Below are the code and all the weights of a small trained network. Each question names an input and a target symbol and asks about switching units off, where a switched-off unit gives its printed mean instead of its output.

import numpy as np


def w(rows, s, z=0):
    codes = np.array(rows[::2]) - 128.0
    scale = np.full(codes.shape[1], s)
    scale[-1] = z or s
    return codes * scale


def f(y):
    return np.maximum(y, 0)


def softmax(a):
    e = np.exp(a - a.max(-1, keepdims=True))
    return e / e.sum(-1, keepdims=True)


def log_softmax(a):
    a = a - a.max(-1, keepdims=True)
    return a - np.log(np.exp(a).sum(-1, keepdims=True))


def net(x, mask):
    ids = ['Σβεηπτφ'.index(c) for c in x.split()]
    T = len(ids)
    res = E[ids] + P[:T]
    u = 0
    for l in range(2):
        q, k, v = (res @ M[l].T for M in (Q, K, V))
        z = softmax(np.where(np.tri(T) > 0, q @ k.T / 2**0.5, -1e9)) @ v
        res = res + np.where(mask[u], z, O[l][:, -1]) @ O[l][:, :-1]
        u += 1
        y = f(res @ A[l][:, :-1].T + A[l][:, -1])
        res = res + np.where(mask[u : u + 12], y, B[l][:, -1]) @ B[l][:, :-1]
        u += 12
    return log_softmax(res[-1] @ U[:, :-1].T + U[:, -1])


Q, K, V, O, A, B = {}, {}, {}, {}, {}, {}
E = w([
[95,119,28],'Σ',
[43,215,82],'β',
[105,102,203],'ε',
[130,78,124],'η',
[102,185,227],'π',
[206,2,50],'τ',
[39,207,157],'φ',
],0.016)
P = w([
[252,186,105],'0',
[254,95,120],'1',
[235,104,150],'2',
[160,145,162],'3',
[98,122,169],'4',
[233,147,176],'5',
[160,145,183],'6',
[63,61,191],'7',
[163,222,209],'8',
[54,200,169],'9',
[222,71,188],'10',
[176,254,230],'11',
],0.0052)
Q[0] = w([
[30,144,144],'L0H1',
[69,247,207],'L0H1',
],0.011)
K[0] = w([
[143,2,214],'L0H1',
[81,139,92],'L0H1',
],0.0064)
V[0] = w([
[187,2,191],'L0H1',
[242,182,193],'L0H1',
],0.0076)
O[0] = w([
[247,182,97,4],'L0H1',
[94,88,106,18],'L0H1',
],0.011,0.0011)
A[0] = w([
[140,190,173,253],'L0N1',
[103,192,157,156],'L0N2',
[112,147,131,130],'L0N3',
[138,105,200,170],'L0N4',
[175,141,162,40],'L0N5',
[161,142,100,214],'L0N6',
[143,8,103,148],'L0N7',
[145,192,115,26],'L0N8',
[59,89,127,115],'L0N9',
[158,93,120,86],'L0N10',
[149,91,97,129],'L0N11',
[125,139,72,76],'L0N12',
],0.016,0.0022)
B[0] = w([
[115,6,71,255],'L0N1',
[231,77,224,252],'L0N2',
[152,107,228,169],'L0N3',
[57,66,53,234],'L0N4',
[131,188,38,160],'L0N5',
[42,42,141,180],'L0N6',
[97,173,167,238],'L0N7',
[76,178,158,165],'L0N8',
[163,131,124,221],'L0N9',
[135,15,176,158],'L0N10',
[57,254,138,189],'L0N11',
[191,161,91,204],'L0N12',
],0.0052,0.0062)
Q[1] = w([
[148,250,158],'L1H1',
[159,142,214],'L1H1',
],0.012)
K[1] = w([
[78,25,3],'L1H1',
[60,222,17],'L1H1',
],0.0039)
V[1] = w([
[87,253,118],'L1H1',
[82,116,65],'L1H1',
],0.014)
O[1] = w([
[43,135,64,2],'L1H1',
[188,11,116,175],'L1H1',
],0.013,0.0048)
A[1] = w([
[119,128,182,112],'L1N1',
[180,115,13,142],'L1N2',
[125,107,151,115],'L1N3',
[157,145,139,124],'L1N4',
[74,167,151,254],'L1N5',
[128,210,64,167],'L1N6',
[115,133,86,86],'L1N7',
[60,134,133,64],'L1N8',
[155,153,123,181],'L1N9',
[64,95,172,118],'L1N10',
[134,247,96,140],'L1N11',
[172,168,182,122],'L1N12',
],0.016,0.0069)
B[1] = w([
[92,199,124,216],'L1N1',
[79,238,169,225],'L1N2',
[114,129,62,205],'L1N3',
[147,156,181,165],'L1N4',
[94,72,27,196],'L1N5',
[71,81,134,178],'L1N6',
[136,217,162,141],'L1N7',
[177,139,57,140],'L1N8',
[160,102,148,182],'L1N9',
[137,194,52,254],'L1N10',
[172,3,114,174],'L1N11',
[124,130,193,215],'L1N12',
],0.0067,0.0068)
U = w([
[12,208,168,185],'Σ',
[173,190,2,39],'β',
[204,230,82,168],'ε',
[30,146,218,71],'η',
[116,108,184,159],'π',
[168,205,92,91],'τ',
[52,31,134,253],'φ',
],0.0086,0.0028)

Each question gives the input, a string of symbols that net reads in full, and the target symbol t.
The units are the heads (2 rows each of Q, K, V and O) and the neurons (one row each of A and B). Each row of codes is followed by its name. A weight is (code - 128) times the scale printed after its matrix; where a second scale follows, it is the last column's (O, A, B and U).
mask holds one flag per unit, layer by layer, with each layer's heads first. A switched-off unit (its flag False) gives its mean, the last column of its rows in O or B, instead of its output. The means were averaged over made-up inputs and are rounded, as every weight is.
A unit's drop is (log p(t) with every unit on - log p(t) with that unit switched off) / (log p(t) with every unit on - log p(t) with every unit switched off).
The circuit of an input: a set's keep is (log p(t) with only the set's units on - log p(t) with every unit switched off) / (log p(t) with every unit on - log p(t) with every unit switched off). Starting from the 12 units with the biggest drops (on a tie, the unit counted first), units are removed one at a time, each time the one whose removal leaves the highest keep (on an exact tie, the one counted first), for as long as the keep stays at least 0.8.
circuit, biggest first: the units of the circuit, biggest drop first
unit that matters most: the unit with the biggest drop
k most important neurons: the k neurons with the biggest drops, biggest first
k most important neurons of layer l: the k neurons of layer l with the biggest drops, biggest first
drop when u is switched off: that unit's drop, to one decimal
input β π Σ ε Σ, target ε: unit that matters most : L0N4
input Σ Σ Σ Σ Σ ε ε Σ, target ε: circuit, biggest first : L1H1; L0H1
input ε ε ε Σ ε π τ, target π: circuit, biggest first : L0N1; L1H1; L0N4; L1N12
input τ τ η, target ε: 4 most important neurons : L0N6; L0N10; L0N5; L0N11
input Σ ε τ β τ ε π π φ Σ π φ, target φ: 3 most important neurons : L0N2; L0N1; L1N2
input Σ Σ Σ Σ π η Σ Σ Σ Σ β, target φ: 2 most important neurons : L0N2; L1N2
input ε Σ τ, target π: 2 most important neurons : L0N10; L0N6
input β φ Σ η ε π τ ε Σ Σ Σ π, target φ: circuit, biggest first : L1H1; L0N1
input Σ β β ε, target β: 2 most important neurons : L1N10; L0N4
input φ ε ε β, target π: 2 most important neurons of layer 0 : L0N4; L0N11
input φ φ η, target Σ: 2 most important neurons : L0N2; L0N7
input Σ φ Σ β Σ Σ τ η Σ Σ Σ, target Σ: 2 most important neurons of layer 0 : L0N2; L0N1
input ε τ β, target π: circuit, biggest first : L1H1; L1N12
input Σ ε η τ τ τ η, target ε: unit that matters most : L0H1
input Σ Σ π ε ε ε π Σ Σ, target π: 3 most important neurons of layer 0 : L0N1; L0N2; L0N11
input π η ε φ φ ε, target Σ: 4 most important neurons of layer 0 : L0N1; L0N2; L0N4; L0N11
input η Σ Σ φ Σ φ Σ φ β Σ, target φ: 3 most important neurons : L0N2; L1N11; L1N6
input ε Σ Σ φ φ Σ, target φ: circuit, biggest first : L0N2; L1H1; L1N11; L1N6
input π π π ε Σ π Σ, target π: 2 most important neurons of layer 1 : L1N10; L1N11
input β β β ε, target β: 3 most important neurons of layer 1 : L1N10; L1N8; L1N5
input φ φ ε, target Σ: most important neuron : L0N2
input Σ Σ ε Σ Σ Σ ε, target φ: 2 most important neurons : L0N2; L0N1
input Σ Σ π ε Σ π φ, target φ: 2 most important neurons : L0N2; L1N2
input τ τ Σ τ, target ε: 2 most important neurons : L0N10; L0N6
input Σ τ τ ε τ φ, target π: 2 most important neurons of layer 0 : L0N10; L0N6
input ε ε ε β Σ ε η ε φ Σ ε π, target φ: drop when L0N5 is switched off : -0.1
input Σ φ ε φ Σ φ π τ, target Σ: drop when L0N2 is switched off : 0.2
input Σ Σ Σ ε Σ ε Σ Σ ε, target φ: drop when L1H1 is switched off : 0.4
input Σ Σ Σ, target Σ: drop when L0N1 is switched off : 0.2
